M =
[[132 131 126 129 128 133 118 133 121 119 128 121 124 137 117]
 [129 153 125 153 121 131 140 117 131 128 117 105 116 133 153]
 [133 127 127 125 134 129 128 128 128 117 131 122 128 128 124]
 [122 126 130 128 123 125 132 127 130 142 127 139 129 124 133]
 [123 128 129 130 123 127 126 130 127 138 126 135 128 130 129]
 [130 134 127 137 129 128 134 123 131 124 126 119 126 127 136]]
Rows and columns are counted from 0.
row 0 col 0 -> 132
row 3 col 3 -> 128
row 0 col 8 -> 121
row 5 col 9 -> 124
row 4 col 11 -> 135
row 5 col 5 -> 128
row 0 col 2 -> 126
row 3 col 0 -> 122
row 4 col 8 -> 127
row 5 col 1 -> 134
row 3 col 11 -> 139
row 1 col 10 -> 117
row 2 col 9 -> 117
row 0 col 9 -> 119
row 5 col 14 -> 136
row 5 col 10 -> 126
row 3 col 2 -> 130
row 4 col 2 -> 129
row 4 col 6 -> 126
row 1 col 6 -> 140
row 3 col 12 -> 129
row 0 col 6 -> 118
row 1 col 14 -> 153
row 3 col 9 -> 142
row 2 col 5 -> 129
row 2 col 10 -> 131
row 2 col 4 -> 134
row 1 col 11 -> 105
row 0 col 10 -> 128

B =
[[134 123 126 129 136 152 143 133 126 123]
 [134 122 130 137 122 124 119 126 120 130]
 [129 140 113 141 126 129 136 130 120 135]
 [134 121 128 126 142 133 125 126 128 125]
 [132 125 124 125 143 127 122 128 131 127]
 [127 126 135 131 132 133 122 119 124 123]
 [135 125 116 138 129 131 136 130 115 136]
 [130 112 130 118 120 106 139 133 127 142]
 [126 136 114 126 129 120 139 141 133 134]
 [125 128 120 118 137 128 148 130 131 137]
 [120 135 122 131 125 130 142 125 123 133]
 [126 125 129 119 138 125 132 130 135 127]
 [123 129 134 124 124 135 146 126 127 130]
 [138 118 118 131 139 149 145 135 120 131]
 [128 127 133 128 121 131 133 138 132 123]]
B[-15][0]: 134
B[0][-6]: 136
B[2][-6]: 126
B[5][-7]: 131
B[4][-6]: 143
B[:, 1]: [123, 122, 140, 121, 125, 126, 125, 112, 136, 128, 135, 125, 129, 118, 127]
B[6][-10]: 135
B[-7][-8]: 114
B[9][1]: 128
B[-5][-2]: 123
B[5][-2]: 124
B[-13][-1]: 135
B[9][-8]: 120
B[0][8]: 126
B[2]: [129, 140, 113, 141, 126, 129, 136, 130, 120, 135]
B[12][-2]: 127
B[13][-3]: 135
B[14][6]: 133
B[11][-3]: 130
B[:, 0]: [134, 134, 129, 134, 132, 127, 135, 130, 126, 125, 120, 126, 123, 138, 128]
B[:, 8]: [126, 120, 120, 128, 131, 124, 115, 127, 133, 131, 123, 135, 127, 120, 132]
B[-8]: [130, 112, 130, 118, 120, 106, 139, 133, 127, 142]
B[8][-3]: 141
B[2][2]: 113
B[-14][0]: 134
B[6]: [135, 125, 116, 138, 129, 131, 136, 130, 115, 136]
B[6][2]: 116
B[2][0]: 129
B[-2][2]: 118
B[9][4]: 137
B[10][-9]: 135
B[-8][6]: 139
B[8][-10]: 126
B[-8][9]: 142
B[-2][-2]: 120
B[4][9]: 127
B[-6][-5]: 128

x =
126  132  130  131  111  131  130  128  126  125  135  129  129  128  126  129
128  129  127  129  132  128  130  129  132  136  136  127  127  127  132  128
120  127  122  123  144  125  130  128  129  139  127  126  126  128  135  125
121  130  123  127  124  131  132  127  127  134  138  129  127  128  134  125
123  124  125  123  138  130  125  132  130  133  135  129  127  127  130  133
128  126  130  127  142  122  125  130  130  133  123  125  126  129  127  131
138  129  134  129  125  126  127  129  129  126  126  127  129  128  125  134
138  130  134  136  125  117  124  122  119  119  107  121  123  137  117  126
133  128  134  125  127  123  124  128  120  119  111  126  128  132  120  134
143  130  137  141  126  117  123  124  128  116  109  122  125  134  114  127
x[0, 0] => 126
x[4, 14] => 130
x[8, 11] => 126
x[4, 2] => 125
x[6] => [138, 129, 134, 129, 125, 126, 127, 129, 129, 126, 126, 127, 129, 128, 125, 134]
x[7, 5] => 117
x[4, 10] => 135
x[2, 14] => 135
x[2] => [120, 127, 122, 123, 144, 125, 130, 128, 129, 139, 127, 126, 126, 128, 135, 125]
x[7, 8] => 119
x[:, 2] => [130, 127, 122, 123, 125, 130, 134, 134, 134, 137]
x[:, 14] => [126, 132, 135, 134, 130, 127, 125, 117, 120, 114]
x[0, 4] => 111
x[1, 8] => 132
x[2, 13] => 128
x[1] => [128, 129, 127, 129, 132, 128, 130, 129, 132, 136, 136, 127, 127, 127, 132, 128]
x[4] => [123, 124, 125, 123, 138, 130, 125, 132, 130, 133, 135, 129, 127, 127, 130, 133]
x[8, 15] => 134
x[9, 15] => 127
x[5, 9] => 133
x[0, 11] => 129
x[6, 0] => 138
x[6, 5] => 126
x[8, 12] => 128
x[9, 4] => 126
x[0, 1] => 132
x[:, 13] => [128, 127, 128, 128, 127, 129, 128, 137, 132, 134]
x[8, 14] => 120
x[8, 8] => 120
x[8, 7] => 128
x[5, 4] => 142

m =
[[125 135 120 143 137 122 151 146 118 141 120 101 144 141 145 122]
 [142 102 149 133 111 101 141 137 126 154 145 124 138 132 105 135]
 [103 146 128 152 118 129 139 148 132 125 108 107 129 145 136 115]
 [149 133 147  99 140 130 113 154 115 107 108 154 133 126 118 127]
 [106 156 105 124 126 153 122 109 117 128 116 144 153 104 103 146]
 [143 104 109 118 134 136 156 134 127 128 131 104 146 139  99 128]
 [126 106 150 107 147 117 103 117 137 114 115 119 100  99 152 105]
 [130 142 149 142 134 112 143 126 155 130 146 128 131 108 119 109]
 [110 113 102 139 122 147 123 109 110 108 146 137 134 132 107 112]
 [156 134 110 154 129 110 118 149 110 147 125 156 137 123 149 146]
 [116 129 141 120 155 139 142 135 129 125 151 142 138 127 135 150]
 [123 102 137 123 123 125 143 112 101 135 110 128 143 119 103 154]
 [153 125 108 119 153 135 103 157 112 127 143 118 145 144 155 152]]
m[0, 0]: 125
m[10, 1]: 129
m[10, 3]: 120
m[5, 12]: 146
m[6, 4]: 147
m[2, 15]: 115
m[6]: [126, 106, 150, 107, 147, 117, 103, 117, 137, 114, 115, 119, 100, 99, 152, 105]
m[0]: [125, 135, 120, 143, 137, 122, 151, 146, 118, 141, 120, 101, 144, 141, 145, 122]
m[11, 15]: 154
m[0, 6]: 151
m[8, 11]: 137
m[:, 1]: [135, 102, 146, 133, 156, 104, 106, 142, 113, 134, 129, 102, 125]
m[0, 12]: 144
m[2, 10]: 108
m[7, 11]: 128
m[5, 4]: 134
m[10, 9]: 125
m[12, 2]: 108
m[6, 7]: 117
m[5, 13]: 139
m[6, 9]: 114
m[11, 9]: 135
m[2, 2]: 128
m[:, 4]: [137, 111, 118, 140, 126, 134, 147, 134, 122, 129, 155, 123, 153]
m[6, 12]: 100
m[3]: [149, 133, 147, 99, 140, 130, 113, 154, 115, 107, 108, 154, 133, 126, 118, 127]
m[5, 1]: 104
m[10]: [116, 129, 141, 120, 155, 139, 142, 135, 129, 125, 151, 142, 138, 127, 135, 150]
m[5, 14]: 99
m[8, 4]: 122
m[12, 3]: 119
m[7, 4]: 134
m[12, 12]: 145
m[:, 6]: [151, 141, 139, 113, 122, 156, 103, 143, 123, 118, 142, 143, 103]
m[5, 15]: 128
m[7, 1]: 142
m[:, 10]: [120, 145, 108, 108, 116, 131, 115, 146, 146, 125, 151, 110, 143]
m[:, 13]: [141, 132, 145, 126, 104, 139, 99, 108, 132, 123, 127, 119, 144]
m[8, 0]: 110
